Each row has a name. After each piece below comes the name of the row it's from, unless a question asks for something else. Each question is about the rows just above it. Places in a row count from 1.

z393: [-33  14  -3 -28 -19  11   8 -42 -39  27  20 -59 -26 -37   2 -48]
z708: [-49 -60  12  43  44 -22  -7  18 -28  23  20 -26   0 -34 -23  77]
z38: [ -6 -26 -79  50 -38  33 -33 -74   7  10  19 -59  -4 -12   8 -41]
z801: [-23  -4 -41  -1 -38   0 -49 -94   8  26  18 -17  14  53 -23  48]
z724: [-33  14  -3 -28 -19  11   8 -42 -39  27  20 -59 -26 -37  70  43]
z342: [-46 -66  11  45  33 -17 -21  18 -17  17   6 -27  -6 -20 -41  65]
z423: [-22  16  -3 -28 -20  18   6 -33 -39  31  17 -58 -28 -33  76  39]
z38 in full: => [ -6 -26 -79  50 -38  33 -33 -74   7  10  19 -59  -4 -12   8 -41]
z342 in full: => [-46 -66  11  45  33 -17 -21  18 -17  17   6 -27  -6 -20 -41  65]

z801: [ 54   2  10  14 -12 -11  24  18 -28  32  37  -7  13]
z724: [ 15 -18 -16 -26 -24 -10  23  17 -25  24 -17  37   4]
z423: [-32 -27 -34 -19   0  -8 -13 -10  13 -22 -16  -5 -10]
z708: [ 46 -13  -8  25 -27 -21  30  13 -27   9  74 -38  -1]
z610: [-33 -37 -48  -5 -19 -17   0 -12   9 -44   4 -32 -28]
z38: [ 32   2  11  40 -22  -7  31   7 -20   0  75 -48  -5]
z712: [ 53 -24 -19   0 -26 -26  26 -26 -33  30  32  -4   9]
z697: [ 49 -17 -14  -5 -23 -14  22  20 -32  35   3  10  13]
z104: [-24  -3  -9  33   4  -3 -13 -19  31 -53  65 -68 -17]
z342: [-17 -40 -58 -44 -12 -22 -12  -2  -2  -4 -18  14  -3]
z372: [ 38 -19 -21  33   3 -29 -15  -6   6  -5  77 -57   7]
z393: [ 56  -1   3  21  -3 -17   7  14 -20  25  56 -17  16]
Where in the named rows is [-53]? => z104, 10
The value that z712 holds more than once: => [-26]
z423 in full: => [-32 -27 -34 -19   0  -8 -13 -10  13 -22 -16  -5 -10]
The value that z697 holds more than once: => [-14]

z342: [ 28  -6 -21 -10  -8]
z712: [ -8  -8  -8 -19  -8]
z724: [ 18 -15  28   7  -6]
[-21] is at row and place => z342, 3
Which value appears more than once in z712? => [-8]
The one value in z712 and z342: => [-8]
z712 in full: => [ -8  -8  -8 -19  -8]

z724: [  5   1  17  11  17  -4 -72  25]
z393: [ 29  27 -52  -7  31  12 -23  36]
z697: [  0  -5 -17  10   8 -20 -76  22]
z342: [ 12   8 -39  10  24  -6 -63  28]
z423: [ -4 -10  -3   6  -1 -25 -78  18]
z712: [ 29  27 -52  -1  31  12 -23  36]
z708: [ 17  14 -46   8  29   1 -52  31]
[-3] is at row and place => z423, 3
find: [  0  -5 -17  10   8 -20 -76  22] => z697
Repeated in z724: => [17]

z38: [-42  43  64  26   3  47 -40 -29 -14  -8 -30  63  17  37  69 -25  -3 -13
 -16 -21 -17  54   1]
z697: [-81   7  33  11  22  41   9 -10  69 -43 -24 -21  40   1 -16   7 -20 -26
 -53 -24 -19  27 -21]
z801: [-24  27   5 -66  22  70 -43  -5 -25  56 -46  32 -15  31  -3  33 -36  44
  -3  37 -17  38 -19]
Which row holds [-81   7  33  11  22  41   9 -10  69 -43 -24 -21  40   1 -16   7 -20 -26
 -53 -24 -19  27 -21]? => z697
z38 in full: => [-42  43  64  26   3  47 -40 -29 -14  -8 -30  63  17  37  69 -25  -3 -13
 -16 -21 -17  54   1]
Where in the named rows is [-30]? => z38, 11

z423: [ 15  60  46 -50  -6 -20 -37   0   2  18  22   5  -8  -2  -9 -10  65  -6
  -1 -22 -41  -7  -1 -22  -5  -5 -13  41   3   6 -48  44  -3  -2  33   8
   6   7 -23 -43   4  -3 -15   6   4  47 -65 -15  32  14  12 -19 -24 -22
  31 -36 -32  12 -28  20]
z708: [ -1  42 -23   9  11 -20  -2   7  39  11 -13  -8 -30  12  -2   1  31  18
  -9   2   3   1 -28 -25 -12  -6   7  11 -12  33  13  46   6   5  36  11
 -17 -41   8  17 -20   8 -40   4  15   2  -4 -38 -29 -29  -8 -15 -15  -6
  -4  21 -11  11 -16  22]
z393: [ 24 -22 -65 -11   4 -19  -8   8  34  -2   7  -7 -16  52  16 -33   2  50
   1 -21   6  11 -29   1   2 -35  -2  21  17  -4  -8  14 -35  -5  24 -50
  71  -4 -31  -3  -6  48 -11  20  -6  24  44  14   2  -8  17 -11  26 -22
  46  21 -14   8   5  -7]
z610: [ 30  -3 -42 -23 -22  -6  16  -5  27 -26 -20 -19 -39  16 -24 -31  27  31
 -16 -16 -43   7  -2 -14   9  25 -13 -11  -6   5   4  -1 -27   3   9 -16
 -41  25   2   7  31   9 -17  -4  -1  26 -28 -21 -16  14  14 -27 -24  10
  -7  -6 -31   0 -24 -20]
z801: [ 19   0 -21 -84  -6 -76 -21   5  28  33 -11   6 -26 -16 -33  -8  52  -2
 -11  11 -64  16  -3 -22   3   8  32  22 -15  46  12 -17  22 -11  11 -37
  17 -24   2 -48  18  19 -19  13  25  35  35  -1  10 -39   8  -6   6  -6
  57   7 -11 -39   0  15]
z372: [ 23  19 -15 -21  10  -8   2  35   7  -5   4 -18 -33  40  13 -12  27  20
   3  -4 -12   9   8  -8 -19  11 -14  22 -11  45 -11  27  -5  -3  10 -40
  -4   8 -25 -28   3  12   6  -4  37  13 -23  -1 -16  10  24 -23  -3  -4
   6 -20 -13  14   8  -6]
z342: [  6  12   1  31   6 -18 -10  16  10 -20 -12 -18  -5  34 -40 -44  61  -9
  -5  -4  21  -5   7  36  -8  16 -10  -3 -47  37  13  -9 -11  25   9 -22
  -4 -15  23 -26  30  -8  -9 -22  28  -3 -39   4  10 -44   5  21  48  27
  25 -11 -16  -6  16  -4]
[  6  12   1  31   6 -18 -10  16  10 -20 -12 -18  -5  34 -40 -44  61  -9
  -5  -4  21  -5   7  36  -8  16 -10  -3 -47  37  13  -9 -11  25   9 -22
  -4 -15  23 -26  30  -8  -9 -22  28  -3 -39   4  10 -44   5  21  48  27
  25 -11 -16  -6  16  -4] is in which row? => z342
z423 in full: => [ 15  60  46 -50  -6 -20 -37   0   2  18  22   5  -8  -2  -9 -10  65  -6
  -1 -22 -41  -7  -1 -22  -5  -5 -13  41   3   6 -48  44  -3  -2  33   8
   6   7 -23 -43   4  -3 -15   6   4  47 -65 -15  32  14  12 -19 -24 -22
  31 -36 -32  12 -28  20]
[ 30  -3 -42 -23 -22  -6  16  -5  27 -26 -20 -19 -39  16 -24 -31  27  31
 -16 -16 -43   7  -2 -14   9  25 -13 -11  -6   5   4  -1 -27   3   9 -16
 -41  25   2   7  31   9 -17  -4  -1  26 -28 -21 -16  14  14 -27 -24  10
  -7  -6 -31   0 -24 -20] is in which row? => z610
z393 in full: => [ 24 -22 -65 -11   4 -19  -8   8  34  -2   7  -7 -16  52  16 -33   2  50
   1 -21   6  11 -29   1   2 -35  -2  21  17  -4  -8  14 -35  -5  24 -50
  71  -4 -31  -3  -6  48 -11  20  -6  24  44  14   2  -8  17 -11  26 -22
  46  21 -14   8   5  -7]

z104: [ 36 -35  20 -28 -47 -48 -48 -38]
z372: [ 36 -35  20  -3   6  15 -48 -38]
z801: [ 34 -38  33 -38  32   6 -75 -24]
Repeated in z801: => [-38]
Which value is in both z801 and z104? => [-38]
z801 in full: => [ 34 -38  33 -38  32   6 -75 -24]
find: [ 34 -38  33 -38  32   6 -75 -24] => z801

z801: [ 61  25  81  38  66 -21 -16 -61 -57 -63 -88   6 -45  -1  18  22   2  70
 -61  51  -2 -84 -26  14 -53  55 -28 -37  29  84  51 -21 -81 -61 -64  73
  18 -56 -34 -33 -28   0 -37 -70  13 -87]
z708: [-66 -13 -54 -69  30   9  10 -79  48  12  25 -83  39 -57  37  44  78  69
 -31 -39 -26  45 -52   0 -55 -84  33  -1 -60 -65 -70  81 -48 -54  67  76
 -30 -79  43  29 -69  17  53  25  70 -44]
z423: [-66 -13 -76 -69  30   9  10 -79  48  12  25 -83  39 -57  37  44  78  69
 -31 -39 -26  45 -52   0 -55 -84  33  -1 -60 -65 -70  81 -48  70  67  76
 -30 -79  43  29 -55  17  53  25  70 -44]
z393: [-12 -15 -33 -15  23  -7 -14  -1  12  21 -77  84  74 -18 -66 -38  44  65
 -85 -23 -86 -74 -62   0  10   0  44   5  11  13 -33 -70  29  86  12  17
   8  80  48 -52  30  -5 -11 -78 -11 -28]
z610: [ 41  20 -51 -44  46 -31  46  40 -62 -12 -18 -72   0  64 -29 -56  17  62
  39  66 -24   2 -57 -72  38  58  71  13  18 -31  -6  78 -73  43 -45 -86
 -41 -32 -72 -83  32  82 -80  40  73 -42]
Which row holds [ 41  20 -51 -44  46 -31  46  40 -62 -12 -18 -72   0  64 -29 -56  17  62
  39  66 -24   2 -57 -72  38  58  71  13  18 -31  -6  78 -73  43 -45 -86
 -41 -32 -72 -83  32  82 -80  40  73 -42]? => z610
z801 in full: => [ 61  25  81  38  66 -21 -16 -61 -57 -63 -88   6 -45  -1  18  22   2  70
 -61  51  -2 -84 -26  14 -53  55 -28 -37  29  84  51 -21 -81 -61 -64  73
  18 -56 -34 -33 -28   0 -37 -70  13 -87]
find: [-12 -15 -33 -15  23  -7 -14  -1  12  21 -77  84  74 -18 -66 -38  44  65
 -85 -23 -86 -74 -62   0  10   0  44   5  11  13 -33 -70  29  86  12  17
   8  80  48 -52  30  -5 -11 -78 -11 -28] => z393
z610 in full: => [ 41  20 -51 -44  46 -31  46  40 -62 -12 -18 -72   0  64 -29 -56  17  62
  39  66 -24   2 -57 -72  38  58  71  13  18 -31  -6  78 -73  43 -45 -86
 -41 -32 -72 -83  32  82 -80  40  73 -42]

z724: [ 27  -9  17  13 -23]
z104: [-14  -1  -4  -3  16]
z708: [ 38 -43  37  45 -49]
z38: [-9  2 -2 -4  9]
z712: [15 -9  4  9 -5]
z610: [39 44 36 38 15]
z342: [ 13  -1   7   5 -17]
z697: [ 30 -22  45  18  -9]
Shared by z610 and z708: => [38]
z712 in full: => [15 -9  4  9 -5]
Where do [39 44 36 38 15] appear? => z610
Shared by z712 and z610: => [15]
The one value in z708 and z697: => [45]

z372: [ 27  37  22 -11 -37  38 -16  34 -60 -20  12   9 -39  45 -36 -27]
z724: [ 10  -9 -23  11   7   7 -10  -9  -9  12  13  20  -3  13 -19  -5]
z708: [ 13 -36 -20 -20  18  22 -22  12 -42   7  29  17 -16  28 -14  -3]
z342: [ 27  -4  22 -11  43  38 -16  34 -60 -20  55  18  10 -20 -22  -4]
z610: [-12  48 -21  47 -56 -29   6  16  30 -11 -10 -16  24 -26  15   4]
z801: [ 27  19  37 -30  47  28 -20  36 -73 -35   5  34 -43  37  28 -15]
z38: [-13  12  18 -14 -28   2  15 -23  14  15 -25 -39  14 -26  42  -3]
The one value in z724 and z610: => [-10]
The one value in z342 and z38: => [18]
z38 in full: => [-13  12  18 -14 -28   2  15 -23  14  15 -25 -39  14 -26  42  -3]
The one value in z724 and z342: => [10]
Row and place of [-37] in the named rows: => z372, 5

z697: [-20  24 -37  -3]
z372: [-20  24 -38  72]
z38: [  1 -48  65 -48]
Repeated in z38: => [-48]
Row and place of [1] in the named rows: => z38, 1
Where do [  1 -48  65 -48] appear? => z38
z372 in full: => [-20  24 -38  72]

z712: [-28   5 -30 -24 -24   8 -32 -34   4 -33 -22   7 -13 -33 -28 -31 -24   6
   6]
z38: [ 68 -53 -22  75  75  -8  -4  13  23  11   5   7  76  41 -32 -13  75  14
 -48]
z801: [-27   4 -32 -23 -23   7 -29 -32   5 -32 -20   6 -12 -32 -26  -9 -23   5
 -32]
z393: [-21   4 -20 -19 -19   6 -21 -24   4   6 -13   5 -10 -24 -19 -22 -19   4
   5]
z423: [-11   2 -10 -10 -10   3 -10 -12   2 -12  -6   3  -5 -10  -9 -11 -10   2
   3]
Which row holds [-28   5 -30 -24 -24   8 -32 -34   4 -33 -22   7 -13 -33 -28 -31 -24   6
   6]? => z712
Repeated in z38: => [75]
Where in the named rows is [13]? => z38, 8
find: [-27   4 -32 -23 -23   7 -29 -32   5 -32 -20   6 -12 -32 -26  -9 -23   5
 -32] => z801

z801: [-36 -82  56 -22   5  21 -23]
z712: [-36 -37  56 -22   5  22  33]
z423: [-60   7  21  66   7  63   7]
Which value appears more than once in z423? => [7]
Row and place of [22] in the named rows: => z712, 6
Row and place of [63] in the named rows: => z423, 6
[66] is at row and place => z423, 4
The one value in z423 and z801: => [21]

z708: [ 14 -21 -21  10 -20]
z104: [-23  87  13 -31   7]
z712: [ -5  52 -22  -4 -18]
z342: [-14  -4 -14 -14  17]
z393: [-25  70  12 -42  32]
z724: [-25  70 -42 -26  32]
find: [ -5  52 -22  -4 -18] => z712
z724 in full: => [-25  70 -42 -26  32]
The value that z342 holds more than once: => [-14]
The one value in z712 and z342: => [-4]
Repeated in z708: => [-21]

z342: [  0  -2  -5  -1  -2  -1  -3  -1  -1  -3   1   1  -4   3  -4   0   2  -1
   0  -1   2 -13   0  -2   7  -5  -1   1   1   0   3   2   3  -2  -3   0
  -1 -14 -22   2 -12  16 -20   8 -10  -3  11  -5   2  -3  -6  22   4   5
   3  10   0  -5   1  -8  -3  17  -5   8]
z104: [ 0 -2 -5 -1 -4 -1 -3 -1 -1 -3  1  1 -4  3 -4  0  2 -1  0 -1  2 -5  0 -2
  7  1 -1  1  1  0  3  2  3 -2 -3  0 -1  0  3 -2  0  0  0 -1  1  0 -3  4
  2 -3  0 -1  0  1  1  1  1 -5  1 -2 -3 -1  0  0]
z38: [ -8  22  42  16  24   1 -25  -4  54 -14  12  22  20  22 -64  32  29  -9
  20 -23 -12  10   6 -21 -19   1  -1 -10  -2   4 -49   2  41  20  20   4
 -12  21  40  11  46  21  30  -1  44   5 -25  41 -44   5 -12  22   9  21
   3  16  -4 -19   1 -20  -3  26  -9  14]
z708: [ -8  22  42  16  24   1 -25  -4  54 -14  12  22  20  22 -64  32  29  -9
  20 -23 -12  10   6 -21 -19   1  -1 -10  -2   4 -49   2  41  20  20   4
 -12  21  40  11  46  21  30  -1  44   5 -25  41 -44  40 -18 -37   8  21
   2   4  -6 -71 -13  16  24 -27  -8  -3]
find: [ -8  22  42  16  24   1 -25  -4  54 -14  12  22  20  22 -64  32  29  -9
  20 -23 -12  10   6 -21 -19   1  -1 -10  -2   4 -49   2  41  20  20   4
 -12  21  40  11  46  21  30  -1  44   5 -25  41 -44   5 -12  22   9  21
   3  16  -4 -19   1 -20  -3  26  -9  14] => z38
Row and place of [9] in the named rows: => z38, 53
find: [  0  -2  -5  -1  -2  -1  -3  -1  -1  -3   1   1  -4   3  -4   0   2  -1
   0  -1   2 -13   0  -2   7  -5  -1   1   1   0   3   2   3  -2  -3   0
  -1 -14 -22   2 -12  16 -20   8 -10  -3  11  -5   2  -3  -6  22   4   5
   3  10   0  -5   1  -8  -3  17  -5   8] => z342

z801: [-21  -6 -14  32]
z38: [-37  79 -37 -37]
z393: [-37  17  19 -38]
z712: [ 78 -33  78   0]
Row and place of [-21] in the named rows: => z801, 1
Repeated in z38: => [-37]
Shared by z38 and z393: => [-37]

z724: [-81  19   7 -18]
z708: [  4 -38  -2  14]
z697: [ 90  53 -56  -5]
z372: [  5 -14   1 -13]
z423: [ 48   2 -19  26]
z104: [  4 -55  62  46]
z38: [  3 -38  -2  47]
z712: [-41  29  -2  -3]
z801: [-16 -20  -5   2]
z393: [ 90  53  38 -10]
z104 in full: => [  4 -55  62  46]
[-55] is at row and place => z104, 2
[-41] is at row and place => z712, 1
Shared by z104 and z708: => [4]
z423 in full: => [ 48   2 -19  26]
The one value in z801 and z697: => [-5]

z342: [ 72 -55  72  72  72]
z38: [ 68  38 -83 -46   8]
z724: [-86 -86 -10 -86  39]
The value that z342 holds more than once: => [72]
Repeated in z724: => [-86]
z724 in full: => [-86 -86 -10 -86  39]
find: [ 68  38 -83 -46   8] => z38
z38 in full: => [ 68  38 -83 -46   8]
find: [ 72 -55  72  72  72] => z342

